M =
[[316 874 467 778 383 166 682 453 801 457 430 262 384 414]
 [557 733 567 726 474 345 631 739 605 685 390 655 387 486]
 [645 781 502 686 471 413 728 797 628 653 367 703 393 524]
 [453 627 572 455 387 648 445 409 517 378 691 378 532 502]]
M[-4][-14] => 316
M[-1][2] => 572
M[1][-13] => 733
M[1][3] => 726
M[-3][10] => 390
M[-2][-1] => 524
M[-4][9] => 457
M[1][-12] => 567
M[-1][3] => 455
M[2] => [645, 781, 502, 686, 471, 413, 728, 797, 628, 653, 367, 703, 393, 524]
M[2][-2] => 393
M[:, -6] => [801, 605, 628, 517]
M[0][4] => 383
M[-4][10] => 430
M[:, 12] => [384, 387, 393, 532]
M[3][11] => 378
M[-3][-2] => 387
M[0][-2] => 384
M[2][11] => 703

B = [[.34, .09, -.02, .19, -.10, .34], [-.08, .20, .04, -.08, .04, -.27], [-.07, -.27, .18, .23, .22, -.02], [-.02, .43, -.36, -.12, -.41, -.04], [-.16, -.52, .28, .02, .25, -.28]]
B[0,0] -> .34
B[0,4] -> -.10
B[2] -> [-.07, -.27, .18, .23, .22, -.02]
B[0,5] -> .34
B[3,5] -> -.04
B[4,1] -> -.52
B[:, 0] -> [.34, -.08, -.07, -.02, -.16]
B[1] -> [-.08, .20, .04, -.08, .04, -.27]
B[4] -> [-.16, -.52, .28, .02, .25, -.28]
B[2,1] -> -.27
B[:, 4] -> [-.10, .04, .22, -.41, .25]
B[1,4] -> .04
B[4,2] -> .28
B[3,1] -> .43
B[:, 3] -> [.19, -.08, .23, -.12, .02]
B[2,5] -> -.02
B[1,3] -> -.08
B[:, 1] -> [.09, .20, -.27, .43, -.52]
B[0,2] -> -.02
B[4,3] -> .02
B[4,5] -> -.28

A = [[408, 403, 588, 555], [389, 457, 387, 384], [465, 523, 297, 355], [483, 370, 692, 647], [509, 850, 202, 234], [536, 530, 521, 497], [337, 221, 490, 543], [617, 577, 721, 644], [472, 374, 538, 520]]
A[0,0]	408
A[2,0]	465
A[:, 0]	[408, 389, 465, 483, 509, 536, 337, 617, 472]
A[:, 1]	[403, 457, 523, 370, 850, 530, 221, 577, 374]
A[:, 2]	[588, 387, 297, 692, 202, 521, 490, 721, 538]
A[4,2]	202
A[7]	[617, 577, 721, 644]
A[4,1]	850
A[5,0]	536
A[4]	[509, 850, 202, 234]
A[7,1]	577
A[3,2]	692
A[6,1]	221
A[2,3]	355
A[4,0]	509
A[5,1]	530
A[0,3]	555

m = ((228, 23, 124, 225, 140, 141, 123, 171, 150, 106, 63, 90), (170, 93, 223, 124, 228, 62, 200, 121, 183, 129, 83, 63))
Indices start at 0.
(0, 0)	228
(0, 8)	150
(0, 3)	225
(0, 4)	140
(0, 6)	123
(0, 7)	171
(1, 0)	170
(1, 8)	183
(0, 10)	63
(0, 5)	141
(0, 9)	106

grid = ((-.02, -.14, .02, .17, .18, .06, -.03, -.07, -.13, .01, -.06, -.06, -.10, -.22, -.05, -.06), (-.10, .03, .06, -.04, -.12, .06, -.02, .02, .15, -.07, -.06, .00, .04, .09, .05, .01), (-.13, .04, .16, -.04, -.14, .16, -.04, .02, .39, -.08, -.07, .02, .11, .21, .17, .06), (-.06, -.18, .00, .54, .55, .01, -.06, -.09, -.17, .05, -.07, -.06, -.11, -.25, -.05, -.06), (.03, -.04, .01, -.01, -.04, .02, .01, -.02, -.05, -.02, .00, -.04, -.07, -.11, -.03, -.05), (-.06, -.17, .01, .49, .51, .03, -.06, -.09, -.16, .04, -.07, -.06, -.11, -.25, -.05, -.06), (.03, -.10, .06, .04, .03, .14, .03, -.05, -.07, -.02, -.04, -.06, -.10, -.20, -.05, -.07), (.04, -.10, .06, .04, .03, .15, .04, -.05, -.07, -.02, -.04, -.06, -.10, -.20, -.05, -.06), (-.08, .01, .04, -.04, -.11, .03, -.02, .00, .07, -.06, -.05, -.01, .01, .04, .02, .00), (.05, -.16, -.02, .27, .39, -.05, -.06, -.09, -.18, .13, -.03, -.05, -.10, -.23, -.06, -.06), (-.10, -.03, -.03, -.01, -.07, -.08, -.07, -.03, -.07, -.02, .01, .16, .19, .24, .06, .15), (.04, .19, .11, -.09, -.15, .18, .19, .12, .23, -.06, .01, -.05, -.05, .03, .00, -.04))
grid[0,0]	-.02
grid[9,10]	-.03
grid[:, 10]	[-.06, -.06, -.07, -.07, .00, -.07, -.04, -.04, -.05, -.03, .01, .01]
grid[6,11]	-.06
grid[6,2]	.06
grid[6,13]	-.20
grid[2,0]	-.13
grid[2,2]	.16
grid[1,3]	-.04
grid[:, 13]	[-.22, .09, .21, -.25, -.11, -.25, -.20, -.20, .04, -.23, .24, .03]
grid[5,4]	.51
grid[2,14]	.17
grid[:, 4]	[.18, -.12, -.14, .55, -.04, .51, .03, .03, -.11, .39, -.07, -.15]
grid[1,12]	.04
grid[:, 14]	[-.05, .05, .17, -.05, -.03, -.05, -.05, -.05, .02, -.06, .06, .00]
grid[9,13]	-.23
grid[11,2]	.11
grid[9,4]	.39
grid[3,9]	.05
grid[:, 8]	[-.13, .15, .39, -.17, -.05, -.16, -.07, -.07, .07, -.18, -.07, .23]
grid[4,11]	-.04
grid[6,4]	.03
grid[1]	[-.10, .03, .06, -.04, -.12, .06, -.02, .02, .15, -.07, -.06, .00, .04, .09, .05, .01]
grid[9,15]	-.06
grid[4,14]	-.03
grid[8,7]	.00
grid[3,13]	-.25
grid[:, 12]	[-.10, .04, .11, -.11, -.07, -.11, -.10, -.10, .01, -.10, .19, -.05]
grid[8,14]	.02
grid[4,8]	-.05
grid[2,13]	.21
grid[6,7]	-.05
grid[5,3]	.49
grid[3,3]	.54
grid[11,11]	-.05
grid[7,3]	.04
grid[11,9]	-.06
grid[2]	[-.13, .04, .16, -.04, -.14, .16, -.04, .02, .39, -.08, -.07, .02, .11, .21, .17, .06]
grid[:, 11]	[-.06, .00, .02, -.06, -.04, -.06, -.06, -.06, -.01, -.05, .16, -.05]
